Each row has a name. Each piece below is followed by the name of the row it came from, unless a question asks for something else. Each question is about the rows just above it. Places in a row count from 0.

[141 133 187 139 120 106] -> K521
[141 133 187 100 112 106] -> K431
[112  75 159 137 112  73] -> K375
[141 133 187 139 120 110] -> K951
[ 85 115  89 163 170 106] -> K197
[141 115 187 139 120 110] -> K612
Table of tags by key:
[164] -> K512
[89] -> K366
[88] -> K972
[163] -> K543
[137] -> K544
[107] -> K165
[138] -> K111
[106] -> K247
Join K197 by its entry at place 3: => K543
find: [141 133 187 100 112 106] => K431

[ 75 140 187  87 179  64 149 198  96 108  82 181  90 188 122 103  82 166
  69  68  65  72  63 106 193 168 139 116 106 138  71  68  88 101 102] : K84
[ 84 134 165 101 161  75 138 183  97 114  94 163  99 176 124 107  85 158
  81  81  74  78  73 115 179 158 131 120 117 135  81  79  97 107 104] : K920
[ 64  87 187 140  82 108 179  96 149 198  75 132 169 120 141 178 185 133
 180 186 186 178 186 169 103 129 137 139 170 119 174 184 180 170 159] : K114
The next 2 entries after [ 75 140 187  87 179  64 149 198  96 108  82]: => [181  90]
tags:
[78] -> K993
[104] -> K193
[178] -> K954
The tag of K920, keyed by place 21: => K993
The next 2 entries after [ 82 108 179  96 149 198  75 132 169 120 141]: => [178 185]
Give the next 2 entries after [ 90 188 122 103]. => [ 82 166]
find: [ 75 140 187  87 179  64 149 198  96 108  82 181  90 188 122 103  82 166
  69  68  65  72  63 106 193 168 139 116 106 138  71  68  88 101 102] => K84

[131 130 133 119 119 149 116 140 134  97 139 115 165 139 138 125 138 153
 159 119  88 107 119 136  86 138 143 119 154 108 147]  K181
[144 181 110 145 149 108 145 100 143 110 119 118 105 105 102 124 151 150
 122  99 127 164 103 116 114 115 202 105 133 128  83]  K553
[136 165 121 136 135 122 133 118 141 104 126 117 127 119 111 123 146 151
 140 106 113 142 111 121 102 123 181 105 146 117 108]  K364
Give the next 2 entries after [118 105 105 102 124 151]. => [150 122]
tags:
[133] -> K349
[127] -> K288
[123] -> K7
[165] -> K517
Look up the entry of K364 at place 12 in the table: => K288
Give the next 2 entries after [140 106 113]. => [142 111]
What are the next 2 entries after [153 159 119]? => [ 88 107]
Where do [131 130 133 119 119 149 116 140 134  97 139 115 165 139 138 125 138 153
 159 119  88 107 119 136  86 138 143 119 154 108 147] appear? => K181

[ 78 102 163  93 180  62 135] : K64
[ 78 102 163  93 180  62 106] : K32
[ 78 102 163 113 179  56 147] : K121
[ 78 102 163  93 180  62 105] : K46
find: [ 78 102 163  93 180  62 105] => K46
Go on from [163 113 179] to the end of its row. => [ 56 147]

[ 71  72  84 147 162 159  70 166  69 164  70  70  70  69 163  72  70 164
 164 165 140 166  70 168 178 167 165 164  73  70 164  85  77 164  76  70
  69  69  77  69  70  69 166  71 158 175  71 166  69 162 160  69  69 165
 158 162  81 167 166 164]  K747
[ 71  72 164 147 162 159  70 166  69 164  70  70  70  69 163  72  70 164
 164 165 140 166  70 168  71 167 165 164  73  70 164 164  77 164  76  70
  69  69  77  69  70  69 166  71  82  72  71 166  69 162 160  69  69 165
 158 162  81 167 166 164]  K481
[149 153  97 110  99  99 152 100 148  96 152 154 152 149  98 155 154  98
  96  92  98  93 154  93 156  91  98  96 148 151  99  98 160  97 141 150
 147 150 155 146 150 149  97 147 135 156 146  92 150  98 104 150 150  96
  99  98 144  95  95  94]  K492
[ 71  72 164 147 162 159  70 166  69 164  70  70  70  69 163  72  70 164
 164 165 163 166  70 168  71 167 165 164  73  70 164 164  77 164  76  70
  69  69  77  69  70  69 166  71  82  72  71 166  69 162 160  69  69 165
 158 162  81 167 166 164]  K109
[168 163  91  96  90  94 164  84 169  92 163 160 166 170  91 157 161  87
  89  95  88  92 161  90 159  92  88  89 165 164  85  89 144  91 165 166
 171 170 147 174 166 169  85 168 184 157 171  94 168  90  82 169 167  90
  96  91 149  89  88  95]  K686
tags:
[92] -> K902
[165] -> K757
[164] -> K846
Look up the entry of K747 at place 9 in the table: => K846
find: [ 71  72 164 147 162 159  70 166  69 164  70  70  70  69 163  72  70 164
 164 165 140 166  70 168  71 167 165 164  73  70 164 164  77 164  76  70
  69  69  77  69  70  69 166  71  82  72  71 166  69 162 160  69  69 165
 158 162  81 167 166 164] => K481

[110 154 120 119 128] = K687
[128 113 114 127 123] = K974
[158  93 106 133 133] = K35
[146 130 106 134 122] = K740
[115 125 128 125 119] = K186
[122 107 120 127 141] = K404
[103 128 122 125 142] = K650
[128 113 119 134 120] = K621
[116 123 119 127 117] = K20
[128 103 129 136 128] = K65
[133  71 138 140 146] = K752
key -> tag
[112] -> K227
[128] -> K983
[129] -> K230
[113] -> K590
[93] -> K328
[71] -> K726
[123] -> K335
The tag of K621, keyed by place 1: => K590
Where do [110 154 120 119 128] appear? => K687
find: [158  93 106 133 133] => K35
The rest of the row after [106 134]: => [122]
[128 103 129 136 128] is in which row? => K65
The next 2 entries after [ 93 106]: => [133 133]
The rest of the row after [120 127]: => [141]

[119 132 192 161] -> K367
[104 174 121  82] -> K356
[119  84 102 139] -> K555
[101 146 175 155] -> K463
[104 174 121 147] -> K966
Where do [104 174 121  82] appear? => K356
After [119  84], its row goes on with => [102 139]
After [119  84 102], its row goes on with => [139]

[136 135 124  75] -> K104
[136 134 124 118] -> K662
[148 139 144 122] -> K997
find: [148 139 144 122] => K997
Go on from [136 134 124] to the end of its row. => [118]

